Each row is followed by its class.
[-37  -2   6  16   7  -1  10  -2  31 -60  -5  22   0 -13 -27 -10 -11  -5
 -24  -6  25  12 -26  14  46 -37 -10  -6  41   7 -39 -10   9  -7  11   1
   5  32  -8  33 -24]  gadu
[ -1  13  -3 -16  -2   3  11  24   0  14  59  25  -1  -4 -12  42 -34 -26
   0  -4   7  21 -50 -13  21 -17  -1 -13 -41  14 -19 -13  25   5 -19  19
 -25  -8  -3   6  -8]  Bedok
[-53  29 -20 -20   9  10   5  15  32 -31  37  35   1  -4  -8 -21 -30  34
  16  17 -24  14 -19  16  50 -18 -24  36  -6   8 -43   7  20  19  -8 -16
  15  52   3  23 -30]  moz
[ -5  -9  -1  40  39 -11  20   6 -33 -32  80  -1  67  -4  -1  -6  -2  42
  20 -34  23  52  20   1  12 -59 -25   2  17 -14  19 -71  13  -7 -30   0
  13  81 -41  51 -45]  moz
[-43  29   1 -22  23  -1  14   8  17 -64  15  62 -15  -9  -8  -4   7  22
  21  -5  17  37 -33  -8  44 -30 -10  30   5   9 -38 -15   3  -1  13   8
  41  43  -3  31 -46]  Bedok
[-32   6   6 -22  16  27  -3  32   4 -60  38  59 -15  13 -24  -6 -17   4
   8   0  24  32 -63   5  35 -36  -3  14 -17  -2 -43  -2  47   7   8 -16
  84  50  17  51 -31]  moz
[ 38 -11  20   1  32  19  -7   2  50  48  50  -4   5  29  35  39 -27 -33
  -8   5  -6  13 -27  35  -6 -10 -12 -24 -83  29   5  24  15  24   4  15
   9   4  -7   1 -19]  pani
[-47  26 -11 -18   3  15  -8  22   7  -3  -1  25  -2  10  -4  -1  -6   1
  10  -9   3  22 -37  17  27 -23  -9  14  -6  33 -41  -4 -31 -19 -10  -2
  21  32   1  22 -21]  moz
[-36  21   5 -49   3  10 -11  22  22 -41  11  38 -25 -10 -17  -2 -25  -6
   9 -10  23  13 -51  -6  29 -25  18   1  24  25 -52  -4 -11  13  22  17
  11   7 -12   5 -20]  suna
[-23 -15   1  28  21   3  16  -1 -28  -5  61  55   7  27  -2 -35 -15 -17
 -28 -27  29  11 -51   4   0 -12 -16  12   2 -24 -38 -43  30 -20  -1  -1
  41 -27 -22 -14 -12]  suna
[-51 -30 -14 -30   9  28  -3   4 -14  27  15  45  19   5 -33  21  -6  20
  -5  23 -19  26 -65   4 -18 -35 -21  -6  42  15 -56 -53  21 -26  -6  16
  10  49  -2   6  17]  bided
[-20   4  17  16   1   2  14 -11 -13  -4  40  55   5   4  16 -22   7  -4
 -15  -7  39   3 -55   0  -2  -6   1  25 -30  -6 -18 -29  52 -13  20  -5
  29 -39 -24  31 -31]  pani
[ 39 -14 -28  -6   9  -8 -16  25  36  20  30  12  10  -6  17   8 -76 -32
   1 -13  22   6 -43   1  38  -7 -23 -16 -12  34 -22 -31   6  13  -1   7
 -40  14 -18 -28 -15]  moz
[-35  21 -12 -29   3  36   3  16  36 -30   6  34 -17   4  -6  15 -20   5
  21 -11  16  17 -36  15  55 -39  -3  12   8  -2 -78 -35 -31  10  21   7
  -5  42   6  22 -17]  pani
[  9   7   1 -44  23   9  13  30   0 -50  58 -23  11  -9  34 -15 -18   4
   2 -27  25  18 -20  15  13 -25   8  10 -10   5  12 -21  -7 -12   8  -5
  25  14 -24   9   5]  bemo
[-14  53   2   1 -12 -39 -45  15  22 -80  23 -19  -9   3  11  -2 -50 -34
 -21  18  52   0 -40   2  39 -16 -30  42   1  54 -61  36 -21 -44  45 -13
  15 -15 -20  43 -27]  zul
[ -83   -4   13   42   20    5   -6   -6  -12   35   -4   28   -4   44
 -114   -1   45    7   -9   24  -11   17  -45    0  -18  -12   24   -4
   45  -30  -36   60   31   32   55    4   26  -26    5   24  -41]  bided
[-44  -2 -15  54  -6  13  -6  -3   5 -20   6  21  15  55 -59  10 -14 -24
 -32  12 -20  10 -14  14  -2  -6 -35 -17  27 -20 -41  14  12 -37   0   6
   6   7 -29  21   4]  gadu
[-30   1 -15  -1   7  -3   1  10  27 -46 -21  32 -10 -12 -10 -20  -5  22
  12 -16  30  31 -52   3  48 -15  -9  17  46  12 -24  -3   0  -9  21 -10
   4  42   7  13 -35]  zul
[ -6   1  -3 -28   1   0  10  16  30 -62  -8  50 -11   6 -19   8 -52  -1
   7  -7  26  35 -39  -4  31 -30 -10  18  13  -7 -37  -7   2   5   5  -4
   0  57  -8  32 -13]  zul
[-41   8  12 -37  27  12  -1   5  15 -26  35  42 -13   4  -1  -5 -29  17
  14  -3  23  44 -59   5  28 -36  -5   9  19 -11 -54 -24   7   8  21  -5
  34  40  -8  36 -34]  pani
[-40  -3   2 -45  37  -8   2  21  23 -31  37  33  -3  10   0 -22  -3  -8
  15  -1  28  35 -63   4  49 -34 -12  22  19   5 -46  -7   0   0   3  -5
  29  24  -2  26 -33]  bemo
[ 20   7  11   6  11   1   7   4  31  10  64  15  -1  -8  -7  24 -77 -45
 -35  15  23   9 -51  -4  34  -5   1  19 -18 -12 -23  11   8   7   6   5
 -22 -27 -19   1 -22]  matu
[-17   3  26 -22  40 -12  32  20  -2 -18  62   6  -1 -22 -26   7 -37  11
  10 -10  12  29 -49 -24   4 -56   6  33  25 -14   4 -57  -4 -23 -18   8
  20  -6 -42  30   1]  Bedok
[-74  25  -3 -10  24   2 -28  -2  30 -17 -10   2  -1  13 -40  16  11 -29
  18  10   6  41  -3   9  48 -56  -7  20  39 -34 -72 -65  14  -5  15  -2
  46  14  10  48 -14]  Bedok
[-22   5  -6 -26   8   9   4  17  15 -42  21  53  -7   3 -21  -3 -24 -10
   3  -2  20  15 -43   9  45 -24 -11  18  16   9 -73 -18 -12   9 -15  -4
  10  42  -1  23 -27]  moz
[-27 -38  -5 -27   9  13  -7  -2 -17  24  20  23  -1  22 -46   3 -34  -1
  -9  32 -22  30 -56  -9  10  -3 -32 -27  49 -24 -49 -18  -6  -3 -31  18
  14  -1   5  11   7]  pasek
[ -5  -8   4  -6  26  -8   5   9 -24 -26  -3 -23  31  -3  49  43  16  -3
  10  -1  35  -2  -7  -4  -2  -8   6  41   5  34  12  -1 -32 -48  25  -1
 -39  24 -38 -13  -3]  matu
[ -5  24  12  55 -15  -3  40  -6 -30 -26  73  37  13  13   2  -2  17  14
 -49 -27  31  22 -68   8   6  -7 -16   7 -38   8 -34 -35  52 -32 -10   4
  23 -23 -37  30 -23]  Bedok
[-11 -42   7  -2  19 -26  16  14 -38 -26  25 -11  23 -10  11  13  -9 -27
 -22  -3  40   0 -33   4  11 -27  -4  33  25  22  31 -16  13 -42   7 -15
 -16   6 -35   5  -5]  gadu
[-43  65   2  11 -18 -22 -13   3   4 -75   3  30 -37   1  -1  22 -82  40
 -23  18  20 -44   0  27  55 -31  -8 -11 -48  49 -88  44  45   2   0   0
   2  86  -1  54  13]  bided
[ 24 -10  -2 -34  25   3 -13  16  18  -4  76  20 -32  22  -4  31 -84 -44
   2 -17  32  50 -48 -21  21 -17 -11 -28 -45  10  -7 -34  31   5 -25  23
 -14   2 -14   8 -21]  gadu
[ -2   9   3  -9 -11  -1  20   6  11 -31  47  35   4  -7   1 -12  11   8
 -29 -17  38  29 -84   0  24 -26 -21  31   5  20 -36 -32  50 -38   5 -20
  19 -14 -39   9 -19]  pani
[ -9  -1 -21  -5  12 -17  -4  13  28 -77  -1  74   9   0 -16   0  -1 -16
  -1 -18  52  20 -66  32  73 -17 -10  20  56  12 -76  -6 -20 -38 -20 -18
  29  66   2   9 -24]  bided
[-26   4  -4   3 -55  30  25  14  40 -28 -60   0  -5  12 -25  75  47 -15
 -23   5  18  43 -65 -23  19  35  50  26  32  31 -13 -39  -7 -20   6 -37
   1   4   3   6  -5]  Bedok
[-46   1  -3 -18  10   9   3  22  27 -44   6  55  -6  -1  -9   1 -29   4
   0  -8  13  45 -80  19  35 -28 -14  21  21  -8 -58  -7 -11 -10  12 -15
  14  49   8  10 -24]  moz
[-41  22  -8  17 -33  11  -1  28 -21  17  56  36 -23  16 -25  -2 -50 -14
 -33   7 -24  17 -43  -5   7 -23 -24  -1  19  -3 -25 -11 -18 -21 -26  -1
  31   8  18  -5   1]  suna
[  0  22   1   1  18 -14 -14   4  44   7  52  19   8   2  -9   6 -56 -56
 -16   4  20  17 -25  -1  33 -20 -12  -6 -40  -4 -24   2  26   0  -1  15
 -10 -39 -17   2 -23]  bemo
[ -5 -28  -9 -13   5  13  19  23 -22 -36  65   5  39  -8   8   5 -32 -15
 -31 -30  34   9 -46  11  -9 -17   7  14  33  26 -23 -46 -18 -18  20   7
 -20  10 -56  -7   9]  suna
[-35 -16 -10  -5 -16  21  -3  15 -22  24   1  55   2  40 -18  21 -22 -16
 -18  16 -15   7 -57  10 -21  -6 -11 -32  19  -3 -38 -12  14 -16  -8  11
  15  28   3  -3  21]  bided
[-52  -5 -11 -35  10   0 -24  27 -19  54  51  19 -22  28 -28   2 -13  13
  17  30 -56   2 -45 -11 -39 -23 -19  -7 -13  20  18  11  43  15   2  30
  -2 -20 -15  -4  -1]  moz
[-20 -20   9 -18   9  14   3  25 -29 -30  43  -9  17 -22   5  24  -4   2
  -3   1  18  13 -41   7   4 -30   2   5  24  30 -10 -20  23 -19  10   9
 -13  16 -26   7   7]  pasek
[-40  12  29 -23  12  26   9   7  -6  12  44  38 -11  15   4 -32  25 -30
 -11  -2  19  21 -74   2  10 -32 -16  22  27 -13 -49 -47  67 -32   6 -13
  61 -43 -32   7 -16]  pani
[-42 -17   8 -22   8  26 -10   2 -16  16  -5  15   2  45 -26  27   9 -23
 -13  38 -16  26 -44 -12 -11 -15 -30  -1  46 -16 -66  -8   1 -36 -11  -1
  24  22  -1   9  17]  matu
[-33 -27 -11 -58 -10  24  -5   2 -57  -5   7  36  -3  22 -53  42 -30 -33
 -52  21   7  50 -68   6  20   9 -27   1  15 -10 -51  16  32 -26   4   5
  -6  14 -25   1 -13]  moz
[-35 -50  -9  14  36  18  47 -12 -21 -19  58  12  59 -19  61  27   1  -2
 -47  15   3 -50 -12  50  20  -1  10  29  22  33   0 -30  -2 -29 -19   9
 -38  35 -44 -20  14]  matu
[-16 -17   7   8  17  -8  20 -17 -17 -12  64  43   9   7  13 -16  28 -30
 -28 -12  26  16 -26   9  -7   9 -17  15 -19   1 -36 -39  62   2  -6   8
   3 -26 -19  16 -22]  Bedok
[-28 -11  21 -20  15  26  15  14 -13 -20  10  -4  30 -23  -7  -3  39 -41
 -11 -25  27  20 -21  13  19 -29   9  11  61   6 -13 -32 -37 -30   5  17
   5 -13 -29   1 -21]  suna
[-57   7  -7 -42  34  28   1   6  32  -6  16  46 -19   5 -30 -30 -10  21
  27  -7   4  16 -27   3  41 -33  -8 -16  13   4 -62  -3  28  26   7   9
  21  33   2  34 -22]  pani
[-36 -23 -11  15 -19  45   7  25 -56  25  17  34 -16  67 -52  -2   0   2
 -13  10 -35   4 -42   5 -16 -18 -28 -53   6 -27 -24   8  34   6   2  20
  35  26  16  26  12]  gadu
[-15 -42 -30  15  11  71  -7  38 -37  59  27  22  -9  51 -37  28 -42 -30
 -36  13  12  20 -84 -13  14 -12 -22 -29  17  17 -52  -2  15   1  67  13
  29  31  16 -17  -8]  matu
[-43   3   4 -42  18  11  -2  11  16 -26 -12  40  -3   2 -17   2 -10  -2
  29   7  13  31 -29  -1  36 -31   1   8   6  -3 -54  -7   3  12  -2   0
  18  22  10  19 -12]  pasek
[ 36 -34  21 -14 -12  16  35  -4 -15 -51 -18 -14  -7 -15  -2  46  25 -20
 -67   2  43  29 -26   0  16  -5   5  44   2  -8  10  -3  -1 -33  13 -23
   7  11   7  -4   2]  matu
[ 21   9   1 -13  12   2  -3   1  32   8  47  35  13   0 -16  29 -58 -47
  -4  12  14  32 -30  -6  53 -12 -11 -10 -21   2 -36 -13   8   5 -50   9
   4 -13  -8  -8 -26]  pasek
[-50  -9 -12   5  -5  20  -8   1 -15  20  15  21  15  24 -46  -5  -7 -25
 -18  21 -19  14 -27  -6  -5 -17 -28 -25  45  -9 -50 -11   8 -17 -15   9
   9  -5   9   7   4]  zul
[-48 -37  -8 -35  14   2 -23 -11 -61  23  14   5  -1  25 -43 -21 -13  10
 -20  27 -29   2   1   8  -2 -17 -38 -27  94 -19 -50 -27  35  21  15  25
  15  37 -29   3   0]  suna
[-40  13  -2 -63   8   7  19  15 -19 -65  50  -1  11 -20  29  26   5  18
 -21 -17   9   8 -25  35   6 -54  26  33   8  10  19 -35  42 -29  24  -9
   9   9 -64 -16  20]  pani
[ -4 -15   9  11  36   6  -5   4  68 -18  12  52   5 -15 -20 -12 -31 -54
   7  -5  46  20 -27 -18  12 -12   9  25  29   1 -57 -12 -41   7  11   1
  -6  10  10  30 -30]  matu
[-20 -30   9  37  34   9  44 -25 -30  25  28  53  30   6 -36 -51   0  -7
 -60 -24  34  18 -20   3 -11 -12   3  14 -11   1 -19 -34  11   1 -14 -15
  58 -20 -17  16 -35]  moz
[-23  -9   3 -10  17   0   6  10  21 -29  23  48  -7  -7 -10   3 -15  11
   5   1  29  17 -55   9  51 -37 -14  20  22  13 -41 -15  10  -3   5  -6
  17  52  -6  38 -35]  pani
[-30   8 -23 -34  17   8  -2  10   6 -51  -2  32  -6   6 -15  14   1   7
  19  -8  30  16 -18  11  60 -18   4  12  16   6 -45 -17   2  -3   1   3
  10  52   5  13 -20]  bided
[-22 -18  -9 -19  20  57   7  20 -36  21   9  49  -6   8 -48 -11 -20  10
  11  -4   0  33 -52 -17   4 -15 -44  -6   1  11 -60  -3  19 -36  -1  24
  16  20  -7   5   5]  pasek
[ 18  -6   0 -12   1 -11 -18  14  16  13  25  25   4   6  -1  31 -75 -49
 -10  -4  31  18 -55  -3  34  -3  -6  -2 -14  10 -20 -13  24 -11 -10   5
 -11  -2 -29  -4 -12]  suna
[-35  14  -4 -47  10  -2   9   5  45 -50   7  35 -16   8  -9  -5  -4  25
   3  -4  17  37 -49  -5  44 -39 -11   0   9   9 -44  -6 -14  11  12  -3
  25  22   1  22 -26]  pani
[-46 -11  32  -9  50  33  54  33  24  -6  72  -9  26 -24  -8 -40  25  31
   5 -15   5  31 -59  -2   7 -58 -15   2  18  22  16   8  24  11  33  22
   7  -2 -21  24 -33]  bided
[-31 -15  -4 -17  41  22   6  10   4 -28 -11  16  -3 -10 -31   6 -37 -30
 -13 -12  57  29 -13  -7  70 -29  10   7  45  34 -48 -27 -11  -6  11  -6
  27  34 -14   4 -27]  pasek
[-46 -14   1 -16   6  41   0   6 -26  41  29  17   5  37 -40   4 -11 -24
 -11  32  -7  21 -40 -14  -3  -5 -30 -13  21   0 -72 -15 -12  -3   2  18
  16   3  18  27 -10]  bided
[  9  -5  10 -49  20  43  17  17  30   9  -7 -16  30 -51  19 -11 -77  -1
 -13 -40  36  37 -74  19  37  -9   4   0   8  23 -12 -22  -7 -24  37  13
 -11   5 -58   4  -4]  suna
[-22   4  -9 -42  12  -2   7  25  19 -52   2  49  -8  23  -8  11 -18   3
  13  -5  28  28 -51   3  41 -23   9  10  40  18 -39 -17 -25  -4 -14 -11
  38  66  -6  16 -17]  bided
[ 15   8  -1  -6   3  -9  -4  25  38  22  54  33   0 -10  17 -11 -82 -37
 -14  -4  18  16 -79   9  32  -9 -15  -1 -18   4 -10  -2  13  -5   4   9
 -10 -13 -20   3 -17]  bemo
[-28 -10  -3 -16  23  36  24  17 -23 -38  39  -4  34 -18   9  10   7   6
   1 -14  28  14 -22   2  21 -31  12   4   8  27 -18 -36 -43 -12  16  21
   1  -4 -15   1 -12]  pasek
[-12  -5  20  41   2 -23   8 -16 -19  -6 -17  29  19  42  21   1  62 -35
  -8  -9  43   2 -28   8 -20  39   5  42 -36  19  15  29  58 -40  -3 -22
  -4 -42 -39  12 -31]  zul
[-22 -41   2 -18  32  -4   7  16 -11 -34  36  -6  25 -14   2  22  11   1
  -3 -10  18  31 -44  16   8 -44   6  10  37   2  13 -39   2 -24   0   3
   2   5 -20 -12   8]  pasek
[-33 -50  -5  38   6  32   8   4 -37  69 -34  28  20  38 -14  38 -28  12
   0  14  -6  26 -54  -7 -19   9 -14 -17  -2   6 -16 -14   2 -23   4   1
  -7  37   4  -3  12]  pasek
[ 40 -27  19 -18   9  -7   2   5  34  22   5  14  -2 -13  -3  18 -77 -31
 -24 -12  30  31 -62   2  18  -6 -12   1 -16  10 -16  -5  11   4   5   6
 -23   6 -25  -4 -10]  suna
[-34 -34  11 -20  30  15  15  25 -20   1  33  -6  43   0   9  18  21 -12
   0  -1   2  18 -56  25  -7 -36  23  12  29   5  40 -23  12 -19  14   8
  23 -24 -44  -7   4]  pasek
[ -2 -21   9 -37  20  10  37  17 -22 -27  38  -4  42 -24  14  -5 -10  11
 -23 -11  25  10 -36  12  12 -24  -1  20 -10  34  10  -7   0  -1   9   0
  -1  13 -43  17 -20]  moz
[-53 -14  24 -92  74  26   8 -17 -78  15 -18 -37  29 -45  17 -16  67  -5
  47  -4  19   6  13   5  12  11  21  26   6 -36   3   0  59 -13  44  10
   3 -48 -19  -8 -14]  Bedok
[ 26 -16   3 -46  20  -9 -10  31  28  13  53  20  16  -8  -2  25 -52 -35
  11  -1  17  28 -83   0  41 -19  -7 -14   6  20 -14   9  19   8 -15   8
  -4   9 -21 -19 -23]  suna
[-15 -10   9  -9  13  -7  18  10 -30 -40  47  -1  31 -16  47 -22  14  -9
   7 -14  42   1 -25   7   6 -30  -5  37  29  24 -17 -63 -19 -19  16  -4
  -8   7 -27  19 -26]  gadu
